Below is a small trained network, with its code and all its weights. Each question gives an input and a class and asks what happens when units are switched off, that is, made to give their printed mean instead of their output.

import numpy as np


def w(rows, s, z=0):
    codes = np.array(rows[::2]) - 128.0
    scale = np.full(codes.shape[1], s)
    scale[-1] = z or s
    return codes * scale


def f(y):
    return np.maximum(y, 0)


def log_softmax(a):
    a = a - a.max(-1, keepdims=True)
    return a - np.log(np.exp(a).sum(-1, keepdims=True))


def net(x, mask):
    res = np.array(x, float).reshape(1, 5) / 4 @ E
    y = f(res @ A[0][:, :-1].T + A[0][:, -1])
    res = res + np.where(mask, y, B[0][:, -1]) @ B[0][:, :-1]
    return log_softmax(res[-1] @ U[:, :-1].T + U[:, -1])


A, B = {}, {}
E = w([
[135,143,229],'x0',
[185,100,105],'x1',
[107,51,112],'x2',
[41,120,97],'x3',
[70,254,96],'x4',
],0.0099)
A[0] = w([
[180,79,246,161],'N1',
[53,204,67,209],'N2',
[168,114,106,158],'N3',
[183,112,66,196],'N4',
[224,83,154,255],'N5',
[122,168,89,151],'N6',
[141,96,217,144],'N7',
[205,48,58,232],'N8',
[104,116,101,109],'N9',
[179,120,97,151],'N10',
[71,71,102,187],'N11',
[35,118,66,104],'N12',
[54,135,76,155],'N13',
],0.012,0.0039)
B[0] = w([
[154,95,199,227],'N1',
[66,148,131,252],'N2',
[182,141,108,168],'N3',
[172,142,70,197],'N4',
[188,115,148,243],'N5',
[160,163,111,175],'N6',
[146,64,245,186],'N7',
[144,128,96,252],'N8',
[111,122,98,152],'N9',
[163,136,104,173],'N10',
[75,32,107,193],'N11',
[120,120,107,208],'N12',
[61,122,123,206],'N13',
],0.012,0.011)
U = w([
[181,33,202,169],'0',
[245,146,13,57],'1',
[58,32,67,5],'2',
[98,226,109,251],'3',
],0.011,0.002)

Each question gives the input, the list of numbers given to net, and the class t.
The units are the neurons (one row each of A and B). Each row of codes is followed by its name. A weight is (code - 128) times the scale printed after its matrix; where a second scale follows, it is the last column's (A, B and U).
mask holds one flag per neuron, in row order. A switched-off neuron (its flag False) gives its mean, the last column of its row in B, instead of its output. The means were averaged over made-up inputs and are rounded, as every weight is.
A unit's drop is (log p(t) with every unit on - log p(t) with that unit switched off) / (log p(t) with every unit on - log p(t) with every unit switched off).
The circuit of an input: a set's keep is (log p(t) with only the set's units on - log p(t) with every unit switched off) / (log p(t) with every unit on - log p(t) with every unit switched off). Starting from the 12 units with the biggest drops (on a tie, the unit counted first), units are removed one at a time, each time the one whose removal leaves the highest keep (on an exact tie, the one counted first), for as long as the keep stays at least 0.8.
circuit, biggest first: the units of the circuit, biggest drop first
most important unit: the unit with the biggest drop
k most important neurons: the k neurons with the biggest drops, biggest first
drop of u: that unit's drop, to one decimal
input [-1,2,0,-3,4], class 3: most important unit	N5
input [5,2,-2,1,3], class 3: circuit, biggest first	[N5, N11]
input [-6,-5,-5,-5,1], class 3: circuit, biggest first	[N5, N8, N11]
input [-3,-4,-3,0,-1], class 3: 3 most important neurons	[N11, N7, N1]
input [-5,2,-5,-8,-8], class 1: 2 most important neurons	[N4, N8]
input [-5,5,-3,0,5], class 3: 2 most important neurons	[N2, N5]
input [1,2,-1,-5,5], class 3: drop of N5	0.3
input [-5,-4,-2,-1,-6], class 1: drop of N1	0.1
input [-3,1,-7,5,1], class 3: drop of N11	0.2
input [4,5,-5,4,2], class 3: drop of N5	0.1
